Here is a tiny trained network, its code and every weight. The questions are about switching its units off for an input and a class, where a switched-off unit gives its printed mean instead of its output.

import numpy as np


def w(rows, s, z=0):
    codes = np.array(rows[::2]) - 128.0
    scale = np.full(codes.shape[1], s)
    scale[-1] = z or s
    return codes * scale


def f(y):
    return y / 2 * (1 + np.tanh(0.7978845608 * (y + 0.044715 * y**3)))


def log_softmax(a):
    a = a - a.max(-1, keepdims=True)
    return a - np.log(np.exp(a).sum(-1, keepdims=True))


def net(x, mask):
    res = np.array(x, float).reshape(1, 3) / 4 @ E
    y = f(res @ A[0][:, :-1].T + A[0][:, -1])
    res = res + np.where(mask, y, B[0][:, -1]) @ B[0][:, :-1]
    return log_softmax(res[-1] @ U[:, :-1].T + U[:, -1])


A, B = {}, {}
E = w([
[86,162,255,156],'x0',
[61,69,110,197],'x1',
[23,82,110,145],'x2',
],0.0084)
A[0] = w([
[139,77,163,31,183],'N1',
[121,124,141,110,58],'N2',
[15,94,112,69,175],'N3',
[173,115,155,64,91],'N4',
[165,73,70,52,117],'N5',
[231,75,154,139,168],'N6',
[105,148,157,98,57],'N7',
[133,174,159,7,181],'N8',
[71,174,218,129,42],'N9',
[134,157,55,165,108],'N10',
[179,169,99,166,220],'N11',
[21,141,109,85,76],'N12',
[77,97,224,67,77],'N13',
[32,134,119,169,85],'N14',
[132,115,46,168,61],'N15',
[95,121,123,163,160],'N16',
[166,94,53,137,5],'N17',
[124,98,19,34,142],'N18',
[111,146,82,107,118],'N19',
[137,141,85,107,68],'N20',
],0.011,0.0026)
B[0] = w([
[73,115,238,148,159],'N1',
[113,101,121,187,117],'N2',
[243,100,116,24,221],'N3',
[94,50,106,154,169],'N4',
[35,168,133,162,217],'N5',
[139,28,53,84,195],'N6',
[78,167,153,141,130],'N7',
[173,29,161,133,218],'N8',
[117,203,81,183,209],'N9',
[168,155,175,135,161],'N10',
[150,81,113,59,188],'N11',
[182,113,72,69,181],'N12',
[177,217,3,190,188],'N13',
[188,72,128,126,209],'N14',
[56,134,168,141,175],'N15',
[143,32,80,90,164],'N16',
[135,181,126,214,180],'N17',
[104,188,142,206,254],'N18',
[123,164,137,114,146],'N19',
[20,128,114,148,147],'N20',
],0.0052,0.0065)
U = w([
[170,64,63,31,250],'0',
[139,167,63,123,3],'1',
[118,1,160,41,213],'2',
],0.0087,0.0016)

Each question gives the input, the list of numbers given to net, and the class t.
The units are the neurons (one row each of A and B). Each row of codes is followed by its name. A weight is (code - 128) times the scale printed after its matrix; where a second scale follows, it is the last column's (A, B and U).
mask holds one flag per neuron, in row order. A switched-off neuron (its flag False) gives its mean, the last column of its row in B, instead of its output. The means were averaged over made-up inputs and are rounded, as every weight is.
A unit's drop is (log p(t) with every unit on - log p(t) with that unit switched off) / (log p(t) with every unit on - log p(t) with every unit switched off).
The circuit of an input: a set's keep is (log p(t) with only the set's units on - log p(t) with every unit switched off) / (log p(t) with every unit on - log p(t) with every unit switched off). Starting from the 12 units with the biggest drops (on a tie, the unit counted first), units are removed one at a time, each time the one whose removal leaves the highest keep (on an exact tie, the one counted first), for as long as the keep stays at least 0.8.
units of the circuit, in order: the units of the circuit, biggest drop first
top k neurons: the k neurons with the biggest drops, biggest first
drop of u: that unit's drop, to one decimal
input [-6,1,0], class 1: units of the circuit, in order : [N18 N17 N5]
input [6,1,8], class 0: units of the circuit, in order : [N3 N12 N13]
input [8,-6,5], class 1: units of the circuit, in order : [N13]
input [-8,8,2], class 1: units of the circuit, in order : [N18 N17]
input [3,-8,-4], class 2: top 2 neurons : [N8 N1]
input [-8,-4,0], class 1: units of the circuit, in order : [N18 N5]
input [1,8,8], class 0: units of the circuit, in order : [N3 N12]
input [6,2,-2], class 1: units of the circuit, in order : [N9 N13]
input [-7,7,-6], class 1: top 2 neurons : [N17 N18]
input [-5,5,-1], class 1: drop of N7 : 0.0
input [6,0,7], class 0: drop of N12 : 0.2
input [-5,-1,-2], class 1: drop of N8 : 0.1
